Here is a tiny trained network, its code and every weight. The questions are about switching its units off for an input and a target symbol, where a switched-off unit gives its printed mean instead of its output.

import numpy as np


def w(rows, s, z=0):
    codes = np.array(rows[::2]) - 128.0
    scale = np.full(codes.shape[1], s)
    scale[-1] = z or s
    return codes * scale


def norm(h):
    return h / np.sqrt((h * h).mean(-1, keepdims=True) + 1e-5)


def f(y):
    return np.maximum(y, 0)


def softmax(a):
    e = np.exp(a - a.max(-1, keepdims=True))
    return e / e.sum(-1, keepdims=True)


def log_softmax(a):
    a = a - a.max(-1, keepdims=True)
    return a - np.log(np.exp(a).sum(-1, keepdims=True))


def net(x, mask):
    ids = ['ΓΔΘΛΞΠΦαβεζημστω'.index(c) for c in x.split()]
    T = len(ids)
    res = E[ids] + P[:T]
    u = 0
    for l in range(2):
        r = norm(res)
        for j in range(3):
            rows = slice(2 * j, 2 * j + 2)
            q, k, v = (r @ M[l][rows].T for M in (Q, K, V))
            z = softmax(np.where(np.tri(T) > 0, q @ k.T / 2**0.5, -1e9)) @ v
            o = O[l][rows]
            res = res + np.where(mask[u + j], z, o[:, -1]) @ o[:, :-1]
        u += 3
        y = f(norm(res) @ A[l][:, :-1].T + A[l][:, -1])
        res = res + np.where(mask[u : u + 12], y, B[l][:, -1]) @ B[l][:, :-1]
        u += 12
    return log_softmax(norm(res)[-1] @ U[:, :-1].T + U[:, -1])


Q, K, V, O, A, B = {}, {}, {}, {}, {}, {}
E = w([
[152,174,65,183],'Γ',
[127,161,69,109],'Δ',
[109,140,170,115],'Θ',
[113,172,149,88],'Λ',
[129,71,85,181],'Ξ',
[200,139,147,141],'Π',
[138,91,67,95],'Φ',
[145,132,98,131],'α',
[91,132,149,117],'β',
[83,79,172,141],'ε',
[151,46,95,87],'ζ',
[161,72,126,117],'η',
[101,132,152,116],'μ',
[141,55,74,105],'σ',
[125,150,111,149],'τ',
[6,130,134,176],'ω',
],0.025)
P = w([
[216,61,3,72],'0',
[74,83,179,92],'1',
[72,83,183,91],'2',
[75,84,181,87],'3',
[78,82,179,85],'4',
[79,86,181,87],'5',
],0.0056)
Q[0] = w([
[129,54,152,150],'L0H1',
[102,126,123,211],'L0H1',
[176,146,54,77],'L0H2',
[185,1,104,90],'L0H2',
[205,181,65,168],'L0H3',
[164,45,138,103],'L0H3',
],0.035)
K[0] = w([
[140,76,150,111],'L0H1',
[124,113,169,231],'L0H1',
[158,137,41,84],'L0H2',
[218,5,97,143],'L0H2',
[199,211,51,109],'L0H3',
[195,10,132,101],'L0H3',
],0.03)
V[0] = w([
[35,120,68,227],'L0H1',
[174,156,140,119],'L0H1',
[201,1,122,140],'L0H2',
[55,135,78,104],'L0H2',
[160,102,96,131],'L0H3',
[186,75,70,134],'L0H3',
],0.0084)
O[0] = w([
[165,139,155,250,202],'L0H1',
[76,154,84,129,69],'L0H1',
[220,3,158,172,252],'L0H2',
[203,150,207,111,198],'L0H2',
[192,94,134,171,176],'L0H3',
[227,74,138,193,221],'L0H3',
],0.0057,0.0039)
A[0] = w([
[115,28,108,139,127],'L0N1',
[206,195,117,142,119],'L0N2',
[156,246,136,169,3],'L0N3',
[55,82,105,74,84],'L0N4',
[90,106,45,201,116],'L0N5',
[122,92,65,191,80],'L0N6',
[97,66,74,87,14],'L0N7',
[173,240,40,80,71],'L0N8',
[138,100,119,47,69],'L0N9',
[68,163,176,158,61],'L0N10',
[106,124,183,109,107],'L0N11',
[43,11,127,173,63],'L0N12',
],0.012,0.0038)
B[0] = w([
[90,141,210,94,254],'L0N1',
[59,139,123,90,182],'L0N2',
[102,240,79,107,174],'L0N3',
[186,133,188,135,175],'L0N4',
[205,92,130,159,190],'L0N5',
[208,138,123,129,204],'L0N6',
[90,59,125,113,149],'L0N7',
[105,145,2,97,191],'L0N8',
[85,112,74,136,164],'L0N9',
[165,66,110,98,176],'L0N10',
[134,134,140,172,163],'L0N11',
[81,88,203,175,212],'L0N12',
],0.024,0.0067)
Q[1] = w([
[51,125,79,235],'L1H1',
[175,177,93,73],'L1H1',
[226,142,124,4],'L1H2',
[58,116,36,150],'L1H2',
[184,187,237,164],'L1H3',
[138,240,191,43],'L1H3',
],0.023)
K[1] = w([
[63,211,198,170],'L1H1',
[135,164,82,102],'L1H1',
[159,79,25,80],'L1H2',
[90,206,140,126],'L1H2',
[166,55,189,94],'L1H3',
[133,120,119,5],'L1H3',
],0.027)
V[1] = w([
[118,189,198,86],'L1H1',
[160,87,64,34],'L1H1',
[44,122,165,62],'L1H2',
[247,212,177,16],'L1H2',
[89,98,215,122],'L1H3',
[203,122,128,91],'L1H3',
],0.015)
O[1] = w([
[159,139,101,77,68],'L1H1',
[67,108,179,89,168],'L1H1',
[96,118,65,119,96],'L1H2',
[159,168,150,1,94],'L1H2',
[137,182,71,159,254],'L1H3',
[90,151,117,127,190],'L1H3',
],0.013,0.0066)
A[1] = w([
[103,183,169,118,32],'L1N1',
[69,131,219,156,85],'L1N2',
[107,134,162,176,165],'L1N3',
[232,233,99,118,54],'L1N4',
[70,185,132,210,33],'L1N5',
[89,57,173,92,63],'L1N6',
[78,155,27,118,27],'L1N7',
[136,204,212,200,8],'L1N8',
[76,251,82,72,78],'L1N9',
[180,11,146,86,77],'L1N10',
[140,162,43,189,253],'L1N11',
[155,101,157,163,105],'L1N12',
],0.017,0.0039)
B[1] = w([
[177,130,91,83,164],'L1N1',
[171,114,27,117,247],'L1N2',
[120,141,156,72,229],'L1N3',
[173,134,3,169,204],'L1N4',
[37,102,167,168,182],'L1N5',
[43,125,127,128,207],'L1N6',
[136,177,151,34,200],'L1N7',
[130,220,245,124,231],'L1N8',
[144,37,193,193,254],'L1N9',
[178,31,124,177,230],'L1N10',
[182,163,36,151,217],'L1N11',
[81,97,120,148,219],'L1N12',
],0.031,0.0084)
U = w([
[163,179,170,64,198],'Γ',
[65,172,137,77,193],'Δ',
[51,95,98,102,182],'Θ',
[100,23,90,146,97],'Λ',
[162,219,119,157,188],'Ξ',
[104,64,207,27,29],'Π',
[125,120,51,18,103],'Φ',
[232,61,127,55,17],'α',
[82,140,79,251,1],'β',
[192,136,32,161,150],'ε',
[30,125,193,156,86],'ζ',
[196,106,198,192,97],'η',
[54,166,36,142,114],'μ',
[113,158,192,104,195],'σ',
[194,146,144,80,137],'τ',
[104,171,126,163,199],'ω',
],0.02,0.0053)

Each question gives the input, a string of symbols that net reads in full, and the target symbol t.
The units are the heads (2 rows each of Q, K, V and O) and the neurons (one row each of A and B). Each row of codes is followed by its name. A weight is (code - 128) times the scale printed after its matrix; where a second scale follows, it is the last column's (O, A, B and U).
mask holds one flag per unit, layer by layer, with each layer's heads first. A switched-off unit (its flag False) gives its mean, the last column of its rows in O or B, instead of its output. The means were averaged over made-up inputs and are rounded, as every weight is.
A unit's drop is (log p(t) with every unit on - log p(t) with that unit switched off) / (log p(t) with every unit on - log p(t) with every unit switched off).
The circuit of an input: a set's keep is (log p(t) with only the set's units on - log p(t) with every unit switched off) / (log p(t) with every unit on - log p(t) with every unit switched off). Starting from the 12 units with the biggest drops (on a tie, the unit counted first), units are removed one at a time, each time the one whose removal leaves the highest keep (on an exact tie, the one counted first), for as long as the keep stays at least 0.8.
circuit, biggest first: the units of the circuit, biggest drop first
k most important neurons: the k neurons with the biggest drops, biggest first
k most important neurons of layer l: the k neurons of layer l with the biggest drops, biggest first
heads that matter: for each layer, one digit per head in row order, 1 if its drop is at least 0.15 and else 0, layers parted by /
input η α Φ Γ α, target η: circuit, biggest first => (L0N8 L1N8 L0H2)
input ε Ξ β, target ε: 4 most important neurons => (L0N1 L0N11 L0N12 L0N8)
input μ Π Γ Δ Δ Θ, target μ: most important neuron of layer 0 => (L0N9)
input ε Δ Π, target ε: heads that matter => 010 / 101
input Δ Ξ ε Ξ β, target Δ: 3 most important neurons of layer 0 => (L0N12 L0N8 L0N10)
input β ω Π Θ, target β: heads that matter => 011 / 010
input Γ α μ, target Γ: 3 most important neurons => (L0N12 L0N10 L1N8)
input ε Δ ε β Λ β, target ε: 2 most important neurons of layer 0 => (L0N3 L0N1)
input α Γ Ξ β Θ, target α: 4 most important neurons => (L0N12 L0N10 L0N1 L0N8)
input Θ η Ξ Π, target Θ: 2 most important neurons => (L0N12 L0N9)
input Ξ Γ Φ β σ α, target Ξ: 4 most important neurons of layer 0 => (L0N8 L0N1 L0N12 L0N3)
input μ ε Π, target μ: 2 most important neurons of layer 1 => (L1N11 L1N5)
input Γ μ τ μ, target Γ: 3 most important neurons => (L0N4 L0N12 L1N8)
input Ξ τ Ξ Φ β, target Ξ: 4 most important neurons => (L0N4 L0N3 L0N1 L1N8)
input Λ Γ Δ Θ, target Λ: heads that matter => 111 / 111
input ε Θ α, target ε: 2 most important neurons => (L0N8 L1N4)
input σ β β, target σ: most important neuron => (L1N8)
input Γ Ξ Π, target Γ: 3 most important neurons of layer 0 => (L0N5 L0N12 L0N8)
input μ α τ μ, target μ: heads that matter => 100 / 010
input Γ Γ η Θ, target Γ: heads that matter => 000 / 110
input ε Ξ Ξ Γ σ Π, target ε: 4 most important neurons => (L0N3 L0N1 L0N12 L0N8)
input β Φ Γ η Ξ μ, target β: 2 most important neurons => (L0N3 L0N6)
input σ σ Φ α, target σ: 2 most important neurons => (L1N8 L0N10)
input ε Π μ, target ε: 2 most important neurons => (L0N11 L1N4)
input σ η β Φ Ξ μ, target σ: 3 most important neurons => (L1N8 L0N8 L0N4)
input ε μ ζ Δ Λ, target Π: heads that matter => 010 / 001
input Π Π Ξ Γ ζ μ, target Π: heads that matter => 111 / 110
input η Γ Ξ ζ α, target η: heads that matter => 011 / 001
input Δ Ξ Ξ τ Ξ Π, target Δ: heads that matter => 000 / 101
